Below are the code and all the weights of a small trained network. Each question names an input and a target symbol and asks about switching units off, where a switched-off unit gives its printed mean instead of its output.

import numpy as np


def w(rows, s, z=0):
    codes = np.array(rows[::2]) - 128.0
    scale = np.full(codes.shape[1], s)
    scale[-1] = z or s
    return codes * scale


def norm(h):
    return h / np.sqrt((h * h).mean(-1, keepdims=True) + 1e-5)


def f(y):
    return np.maximum(y, 0)


def softmax(a):
    e = np.exp(a - a.max(-1, keepdims=True))
    return e / e.sum(-1, keepdims=True)


def log_softmax(a):
    a = a - a.max(-1, keepdims=True)
    return a - np.log(np.exp(a).sum(-1, keepdims=True))


def net(x, mask):
    ids = ['ΞΦΨαδεζηλστ'.index(c) for c in x.split()]
    T = len(ids)
    res = E[ids] + P[:T]
    r = norm(res)
    for j in range(3):
        rows = slice(2 * j, 2 * j + 2)
        q, k, v = (r @ M[0][rows].T for M in (Q, K, V))
        z = softmax(np.where(np.tri(T) > 0, q @ k.T / 2**0.5, -1e9)) @ v
        o = O[0][rows]
        res = res + np.where(mask[j], z, o[:, -1]) @ o[:, :-1]
    y = f(norm(res) @ A[0][:, :-1].T + A[0][:, -1])
    res = res + np.where(mask[3:15], y, B[0][:, -1]) @ B[0][:, :-1]
    return log_softmax(norm(res)[-1] @ U[:, :-1].T + U[:, -1])


Q, K, V, O, A, B = {}, {}, {}, {}, {}, {}
E = w([
[141,94,9,164],'Ξ',
[133,141,168,121],'Φ',
[185,112,76,96],'Ψ',
[138,123,188,104],'α',
[128,166,143,109],'δ',
[226,54,105,57],'ε',
[190,81,128,173],'ζ',
[171,147,75,133],'η',
[146,188,113,110],'λ',
[119,150,173,166],'σ',
[88,73,153,141],'τ',
],0.015)
P = w([
[150,139,105,146],'0',
[45,19,152,209],'1',
[141,148,110,156],'2',
[88,33,134,57],'3',
[138,151,110,165],'4',
[71,58,99,17],'5',
[132,158,115,170],'6',
[141,177,213,2],'7',
[138,163,118,176],'8',
[124,184,195,4],'9',
[139,167,112,176],'10',
[110,197,179,7],'11',
[137,169,111,177],'12',
[90,200,165,4],'13',
],0.0076)
Q[0] = w([
[114,224,210,85],'H0',
[125,5,185,92],'H0',
[197,28,58,36],'H1',
[215,204,34,82],'H1',
[183,84,120,181],'H2',
[84,145,180,126],'H2',
],0.017)
K[0] = w([
[51,228,211,106],'H0',
[142,29,213,39],'H0',
[155,2,5,131],'H1',
[155,192,1,129],'H1',
[187,75,104,160],'H2',
[142,181,197,155],'H2',
],0.017)
V[0] = w([
[165,65,28,166],'H0',
[183,143,127,139],'H0',
[84,138,87,111],'H1',
[109,200,254,144],'H1',
[168,86,84,148],'H2',
[69,125,141,85],'H2',
],0.0085)
O[0] = w([
[91,130,13,94,5],'H0',
[191,124,121,138,198],'H0',
[176,121,134,114,112],'H1',
[167,116,2,82,125],'H1',
[105,154,28,105,89],'H2',
[193,66,159,123,103],'H2',
],0.0056,0.0028)
A[0] = w([
[90,90,92,151,42],'N0',
[64,66,178,110,251],'N1',
[57,139,127,10,66],'N2',
[106,166,81,75,141],'N3',
[145,86,132,132,66],'N4',
[132,168,111,47,129],'N5',
[172,73,131,98,173],'N6',
[159,151,141,186,194],'N7',
[76,192,148,161,174],'N8',
[131,40,107,169,159],'N9',
[54,64,117,115,249],'N10',
[118,135,198,62,179],'N11',
],0.011,0.0026)
B[0] = w([
[112,138,142,69,155],'N0',
[70,150,253,67,206],'N1',
[132,228,39,133,172],'N2',
[148,78,156,155,176],'N3',
[107,129,94,155,138],'N4',
[110,132,184,162,199],'N5',
[157,77,139,113,184],'N6',
[104,145,106,60,208],'N7',
[161,108,54,119,169],'N8',
[140,198,163,205,168],'N9',
[97,93,241,105,185],'N10',
[50,125,80,171,253],'N11',
],0.017,0.0061)
U = w([
[69,130,102,158,119],'Ξ',
[188,72,134,36,77],'Φ',
[178,81,134,167,107],'Ψ',
[122,20,90,54,60],'α',
[74,151,141,52,175],'δ',
[207,70,166,130,111],'ε',
[118,212,104,182,29],'ζ',
[161,87,48,124,115],'η',
[225,161,142,122,163],'λ',
[123,112,48,49,3],'σ',
[111,109,247,106,181],'τ',
],0.012,0.0048)

Each question gives the input, a string of symbols that net reads in full, and the target symbol t.
The units are the heads (2 rows each of Q, K, V and O) and the neurons (one row each of A and B). Each row of codes is followed by its name. A weight is (code - 128) times the scale printed after its matrix; where a second scale follows, it is the last column's (O, A, B and U).
mask holds one flag per unit, heads first, then neurons. A switched-off unit (its flag False) gives its mean, the last column of its rows in O or B, instead of its output. The means were averaged over made-up inputs and are rounded, as every weight is.
A unit's drop is (log p(t) with every unit on - log p(t) with that unit switched off) / (log p(t) with every unit on - log p(t) with every unit switched off).
The circuit of an input: a set's keep is (log p(t) with only the set's units on - log p(t) with every unit switched off) / (log p(t) with every unit on - log p(t) with every unit switched off). Starting from the 12 units with the biggest drops (on a tie, the unit counted first), units are removed one at a time, each time the one whose removal leaves the highest keep (on an exact tie, the one counted first), for as long as the keep stays at least 0.8.
circuit, biggest first: the units of the circuit, biggest drop first
unit that matters most: the unit with the biggest drop
top k neurons: the k neurons with the biggest drops, biggest first
which heads matter: for each layer, one digit per head in row order, 1 if its drop is at least 0.15 and else 0, layers parted by /
drop of u: that unit's drop, to one decimal
input δ σ λ σ λ λ, target Ξ: unit that matters most => N11
input α η δ Ψ λ λ δ λ ε λ, target ζ: circuit, biggest first => (N1, N2)
input ζ λ δ λ δ λ σ ζ, target δ: top 2 neurons => (N7, N3)
input η ζ η λ λ Ξ, target τ: which heads matter => 010
input λ α τ α λ ε, target τ: circuit, biggest first => (H1, N9)
input ζ λ Φ λ Ψ, target Ψ: top 4 neurons => (N3, N1, N11, N7)
input ε λ ε τ η σ η Φ λ η, target Ξ: top 3 neurons => (N11, N1, N10)
input δ τ δ λ α Ξ Φ σ δ Φ ε, target ε: which heads matter => 101
input α λ ζ, target ζ: circuit, biggest first => (N9, H0)
input δ δ Φ α δ η, target τ: top 4 neurons => (N10, N3, N5, N11)
input λ Φ δ δ σ α Φ σ λ λ δ σ λ Ξ, target τ: top 2 neurons => (N10, N3)
input λ α δ η α Φ δ ζ α λ σ ζ Ψ, target Ψ: top 3 neurons => (N1, N3, N11)
input δ δ ε η Φ λ λ Ξ α, target α: top 2 neurons => (N1, N6)
input λ λ λ λ λ δ δ λ δ σ ε, target ε: top neuron => (N11)
input σ η δ Φ σ ε δ δ σ δ, target ζ: top 2 neurons => (N2, N1)
input α λ η λ ζ, target ζ: top 3 neurons => (N9, N1, N11)
input λ α λ λ Ξ η, target τ: top 4 neurons => (N10, N3, N11, N5)
input δ λ λ δ ε λ Ψ λ λ, target λ: drop of N1 => 0.4
input ε τ η δ ε η η σ α, target α: drop of N2 => 0.0
input Φ δ η ε Φ Ψ, target τ: drop of H1 => 1.3
input δ Φ λ α δ ζ Φ Ψ δ Ξ η ε Ψ δ, target ζ: unit that matters most => N2
